X =
[[-17.78  10.81 -14.02 -12.99  -6.42   4.91 -15.30  -5.10  13.02  13.21]
 [  7.15  -4.52   5.63   5.20   2.52  -2.11   6.14   1.98  -5.43  -5.50]]
Rows and columns are counted from 0.
(0, 0)	-17.78
(0, 5)	4.91
(0, 4)	-6.42
(0, 3)	-12.99
(1, 9)	-5.50
(0, 8)	13.02
(1, 2)	5.63
(0, 6)	-15.30
(1, 8)	-5.43
(0, 2)	-14.02

A =
[[ 1.22  3.94  0.11  0.05 -2.31 -0.23  4.97 -2.01  3.90  3.89  1.41  2.92
  -0.48]
 [ 1.53  0.69 -2.43 -1.16 -1.37  3.14 -3.29  0.75  0.63  0.54  1.56  1.13
   3.50]]
A[0, 0] = 1.22
A[:, 11] = [2.92, 1.13]
A[0, 3] = 0.05
A[1] = [1.53, 0.69, -2.43, -1.16, -1.37, 3.14, -3.29, 0.75, 0.63, 0.54, 1.56, 1.13, 3.50]
A[1, 6] = -3.29
A[1, 11] = 1.13
A[:, 10] = [1.41, 1.56]
A[1, 10] = 1.56
A[0, 5] = -0.23
A[0, 8] = 3.90
A[0] = [1.22, 3.94, 0.11, 0.05, -2.31, -0.23, 4.97, -2.01, 3.90, 3.89, 1.41, 2.92, -0.48]
A[0, 2] = 0.11
A[:, 1] = [3.94, 0.69]
A[0, 9] = 3.89
A[0, 11] = 2.92
A[:, 9] = [3.89, 0.54]
A[0, 6] = 4.97

x = [[551, 253, 152, 427, 198, 484, 553, 502, 256, 477, 908, 753, 520], [888, 252, 152, 166, 255, 750, 369, 703, 486, 429, 766, 908, 222], [428, 276, 210, 514, 253, 466, 600, 468, 235, 414, 896, 694, 570], [221, 389, 528, 496, 474, 687, 446, 587, 423, 338, 423, 475, 404], [170, 559, 694, 709, 621, 544, 555, 513, 458, 478, 393, 333, 623], [190, 666, 710, 894, 552, 319, 607, 390, 337, 757, 520, 233, 929], [337, 508, 608, 824, 442, 466, 315, 599, 243, 925, 527, 254, 864], [524, 287, 257, 458, 301, 574, 496, 548, 306, 380, 816, 706, 483]]
x[0,0]: 551
x[0]: [551, 253, 152, 427, 198, 484, 553, 502, 256, 477, 908, 753, 520]
x[2,1]: 276
x[4,10]: 393
x[6,6]: 315
x[5]: [190, 666, 710, 894, 552, 319, 607, 390, 337, 757, 520, 233, 929]
x[1]: [888, 252, 152, 166, 255, 750, 369, 703, 486, 429, 766, 908, 222]
x[3,4]: 474
x[2,5]: 466
x[5,9]: 757
x[3,9]: 338
x[1,0]: 888
x[4,9]: 478
x[1,8]: 486
x[5,12]: 929
x[2,9]: 414
x[7,6]: 496
x[:, 9]: [477, 429, 414, 338, 478, 757, 925, 380]
x[:, 11]: [753, 908, 694, 475, 333, 233, 254, 706]
x[7]: [524, 287, 257, 458, 301, 574, 496, 548, 306, 380, 816, 706, 483]
x[7,9]: 380
x[1,6]: 369
x[6,7]: 599
x[:, 1]: [253, 252, 276, 389, 559, 666, 508, 287]
x[:, 10]: [908, 766, 896, 423, 393, 520, 527, 816]
x[5,6]: 607
x[6,12]: 864
x[7,0]: 524
x[1,2]: 152
x[7,7]: 548
x[3,10]: 423
x[7,3]: 458
x[0,2]: 152
x[:, 0]: [551, 888, 428, 221, 170, 190, 337, 524]

data = [  8   9 -26  27]
data[0] => 8
data[-2] => -26

W =
[[ 2.24  0.21 -2.77 -1.53 -0.44  1.69 -1.89  0.54 -1.46]
 [ 1.72  0.20 -1.46 -3.37 -0.64  2.29 -0.88  1.91 -2.76]
 [-0.62  0.59  2.38 -1.07 -0.13 -0.36  1.71  1.53 -1.24]
 [-1.09  1.08  3.63  1.83  0.43 -2.66  2.23  0.35  0.60]
 [-3.98 -1.65  2.40 -1.99  0.36  1.50  1.95  0.34  0.50]
 [ 0.64  1.41  2.35  1.83  0.04 -2.56  1.42  0.59 -0.03]
 [-0.59 -0.51 -0.37 -0.54 -0.04  0.69 -0.14 -0.09  0.12]
 [-3.31 -4.24 -5.32  1.12  0.73  3.13 -2.67 -4.89  4.78]
 [ 4.13  4.04  2.37  4.15 -0.38 -5.34  0.84  0.82 -0.40]
 [-0.74  0.91  3.19  2.22  0.34 -2.76  1.94 -0.02  1.08]
 [ 0.21 -0.46 -1.84  0.46 -0.07  0.55 -0.95 -0.90  0.68]
 [ 0.24  0.21  0.44 -0.83 -0.15  0.34  0.24  0.87 -0.80]
 [-1.44 -0.88  1.07 -2.97 -0.02  2.05  0.82  1.43 -1.46]
 [ 0.90  0.01 -1.08 -0.97 -0.12  0.88 -0.54  0.12 -0.72]
 [-0.36 -1.06 -1.83 -1.93  0.02  2.47 -1.01 -0.04 -0.34]]
W[0][0]: 2.24
W[9][2]: 3.19
W[:, 0]: [2.24, 1.72, -0.62, -1.09, -3.98, 0.64, -0.59, -3.31, 4.13, -0.74, 0.21, 0.24, -1.44, 0.90, -0.36]
W[10][7]: -0.90
W[9]: [-0.74, 0.91, 3.19, 2.22, 0.34, -2.76, 1.94, -0.02, 1.08]
W[13][0]: 0.90
W[11][7]: 0.87
W[:, 3]: [-1.53, -3.37, -1.07, 1.83, -1.99, 1.83, -0.54, 1.12, 4.15, 2.22, 0.46, -0.83, -2.97, -0.97, -1.93]
W[:, 4]: [-0.44, -0.64, -0.13, 0.43, 0.36, 0.04, -0.04, 0.73, -0.38, 0.34, -0.07, -0.15, -0.02, -0.12, 0.02]
W[2]: [-0.62, 0.59, 2.38, -1.07, -0.13, -0.36, 1.71, 1.53, -1.24]
W[5]: [0.64, 1.41, 2.35, 1.83, 0.04, -2.56, 1.42, 0.59, -0.03]
W[10][0]: 0.21
W[10][3]: 0.46
W[0][8]: -1.46
W[8][6]: 0.84
W[1][6]: -0.88
W[0][1]: 0.21
W[6][7]: -0.09
W[13][4]: -0.12
W[10][5]: 0.55
W[11][6]: 0.24
W[13][2]: -1.08
W[6][6]: -0.14
W[:, 1]: [0.21, 0.20, 0.59, 1.08, -1.65, 1.41, -0.51, -4.24, 4.04, 0.91, -0.46, 0.21, -0.88, 0.01, -1.06]
W[9][4]: 0.34
W[:, 5]: [1.69, 2.29, -0.36, -2.66, 1.50, -2.56, 0.69, 3.13, -5.34, -2.76, 0.55, 0.34, 2.05, 0.88, 2.47]
W[13][3]: -0.97
W[6][3]: -0.54
W[2][5]: -0.36
W[11]: [0.24, 0.21, 0.44, -0.83, -0.15, 0.34, 0.24, 0.87, -0.80]
W[:, 7]: [0.54, 1.91, 1.53, 0.35, 0.34, 0.59, -0.09, -4.89, 0.82, -0.02, -0.90, 0.87, 1.43, 0.12, -0.04]
W[5][1]: 1.41
W[4][2]: 2.40
W[1][8]: -2.76

M = [-0.86, -0.31, 0.60, -5.15, -0.44, -1.26]
M[0] => -0.86
M[3] => -5.15
M[1] => -0.31
M[4] => -0.44
